Below are the code and all the weights of a small trained network. Each question names an input and a target symbol and asks about switching units off, where a switched-off unit gives its printed mean instead of its output.

import numpy as np


def w(rows, s, z=0):
    codes = np.array(rows[::2]) - 128.0
    scale = np.full(codes.shape[1], s)
    scale[-1] = z or s
    return codes * scale


def norm(h):
    return h / np.sqrt((h * h).mean(-1, keepdims=True) + 1e-5)


def f(y):
    return y / 2 * (1 + np.tanh(0.7978845608 * (y + 0.044715 * y**3)))


def softmax(a):
    e = np.exp(a - a.max(-1, keepdims=True))
    return e / e.sum(-1, keepdims=True)


def log_softmax(a):
    a = a - a.max(-1, keepdims=True)
    return a - np.log(np.exp(a).sum(-1, keepdims=True))


def net(x, mask):
    ids = ['αβγδεζηθμξπστφψ'.index(c) for c in x.split()]
    T = len(ids)
    res = E[ids] + P[:T]
    q, k, v = (norm(res) @ M[0].T for M in (Q, K, V))
    z = softmax(np.where(np.tri(T) > 0, q @ k.T / 4**0.5, -1e9)) @ v
    res = res + np.where(mask[0], z, O[0][:, -1]) @ O[0][:, :-1]
    y = f(norm(res) @ A[0][:, :-1].T + A[0][:, -1])
    res = res + np.where(mask[1:17], y, B[0][:, -1]) @ B[0][:, :-1]
    return log_softmax(norm(res)[-1] @ U[:, :-1].T + U[:, -1])


Q, K, V, O, A, B = {}, {}, {}, {}, {}, {}
E = w([
[168,1,93,208],'α',
[133,111,134,106],'β',
[137,134,155,135],'γ',
[147,121,134,119],'δ',
[110,143,144,145],'ε',
[98,139,138,135],'ζ',
[105,138,146,136],'η',
[140,117,153,116],'θ',
[115,129,115,119],'μ',
[147,121,130,119],'ξ',
[110,142,121,142],'π',
[142,121,151,120],'σ',
[128,141,125,141],'τ',
[132,135,153,136],'φ',
[111,142,121,142],'ψ',
],0.033)
P = w([
[134,119,118,150],'0',
[174,157,74,135],'1',
[180,107,87,164],'2',
[89,121,154,123],'3',
[204,204,55,94],'4',
[156,53,109,235],'5',
[81,135,190,112],'6',
[159,156,2,105],'7',
],0.011)
Q[0] = w([
[103,90,190,64],'h1',
[100,185,103,117],'h1',
[27,111,254,137],'h1',
[138,154,166,40],'h1',
],0.017)
K[0] = w([
[140,196,116,124],'h1',
[215,124,74,159],'h1',
[149,249,124,12],'h1',
[190,151,77,123],'h1',
],0.013)
V[0] = w([
[71,157,9,138],'h1',
[58,120,87,46],'h1',
[41,113,98,127],'h1',
[185,72,98,92],'h1',
],0.013)
O[0] = w([
[112,189,2,219,154],'h1',
[143,115,35,23,1],'h1',
[147,226,52,40,105],'h1',
[93,69,52,95,139],'h1',
],0.0085,0.0039)
A[0] = w([
[151,164,78,127,125],'n1',
[100,91,169,152,176],'n2',
[208,75,166,153,37],'n3',
[73,202,133,102,142],'n4',
[107,75,134,28,100],'n5',
[70,205,187,81,231],'n6',
[127,119,174,119,108],'n7',
[150,138,190,175,150],'n8',
[218,173,172,167,152],'n9',
[15,123,84,139,4],'n10',
[122,64,121,82,89],'n11',
[186,73,69,114,223],'n12',
[84,179,113,32,175],'n13',
[166,72,130,2,68],'n14',
[83,61,102,66,36],'n15',
[97,131,124,170,122],'n16',
],0.012,0.0045)
B[0] = w([
[151,88,178,155,185],'n1',
[124,137,79,89,226],'n2',
[149,120,109,162,178],'n3',
[229,132,127,36,169],'n4',
[58,124,109,140,208],'n5',
[202,71,192,2,192],'n6',
[131,131,121,112,144],'n7',
[64,116,110,134,237],'n8',
[35,149,119,90,253],'n9',
[160,200,107,114,150],'n10',
[107,136,106,93,189],'n11',
[60,104,143,99,246],'n12',
[137,102,71,82,157],'n13',
[69,160,109,123,212],'n14',
[84,158,117,144,189],'n15',
[101,176,142,85,176],'n16',
],0.0084,0.0047)
U = w([
[204,35,96,179,255],'α',
[22,85,75,19,106],'β',
[128,114,203,130,149],'γ',
[88,72,153,149,76],'δ',
[75,212,238,58,35],'ε',
[172,182,140,19,225],'ζ',
[123,160,189,38,80],'η',
[119,83,183,86,141],'θ',
[154,109,7,105,155],'μ',
[96,77,131,152,78],'ξ',
[145,174,108,159,176],'π',
[133,80,186,100,190],'σ',
[56,171,155,248,101],'τ',
[118,121,213,124,126],'φ',
[147,177,114,158,170],'ψ',
],0.011,0.0035)

Each question gives the input, a string of symbols that net reads in full, and the target symbol t.
The units are the heads (4 rows each of Q, K, V and O) and the neurons (one row each of A and B). Each row of codes is followed by its name. A weight is (code - 128) times the scale printed after its matrix; where a second scale follows, it is the last column's (O, A, B and U).
mask holds one flag per unit, heads first, then neurons. A switched-off unit (its flag False) gives its mean, the last column of its rows in O or B, instead of its output. The means were averaged over made-up inputs and are rounded, as every weight is.
A unit's drop is (log p(t) with every unit on - log p(t) with that unit switched off) / (log p(t) with every unit on - log p(t) with every unit switched off).
The circuit of an input: a set's keep is (log p(t) with only the set's units on - log p(t) with every unit switched off) / (log p(t) with every unit on - log p(t) with every unit switched off). Starting from the 12 units with the biggest drops (on a tie, the unit counted first), units are removed one at a time, each time the one whose removal leaves the highest keep (on an exact tie, the one counted first), for as long as the keep stays at least 0.8.
circuit, biggest first: the units of the circuit, biggest drop first
most important unit: the unit with the biggest drop
top k neurons: the k neurons with the biggest drops, biggest first
drop of u: that unit's drop, to one decimal
input β ψ γ σ μ τ ψ, target μ: circuit, biggest first -> [h1]
input μ ξ τ μ τ ζ ζ φ, target ζ: circuit, biggest first -> [h1, n6]
input β β τ φ β ε μ η, target ε: circuit, biggest first -> [h1, n6]
input μ ζ μ ε, target ζ: top 2 neurons -> [n4, n6]
input ζ ε ψ, target ζ: top 2 neurons -> [n4, n6]
input τ ε ε ψ, target ε: circuit, biggest first -> [h1, n6, n4]
input σ α β β β β, target β: circuit, biggest first -> [h1, n14]
input ε ζ π, target ε: circuit, biggest first -> [h1, n6]
input β τ ε θ β, target ε: top 2 neurons -> [n9, n6]
input ε τ τ, target ε: circuit, biggest first -> [h1, n9]
input τ γ β θ σ, target β: drop of n13 -> -0.1
input ζ π μ ζ ζ, target μ: drop of h1 -> 1.2
input τ τ ξ, target τ: drop of h1 -> 0.3
input β μ π, target β: drop of n10 -> 0.0
input ε ζ σ τ, target ζ: most important unit -> n4
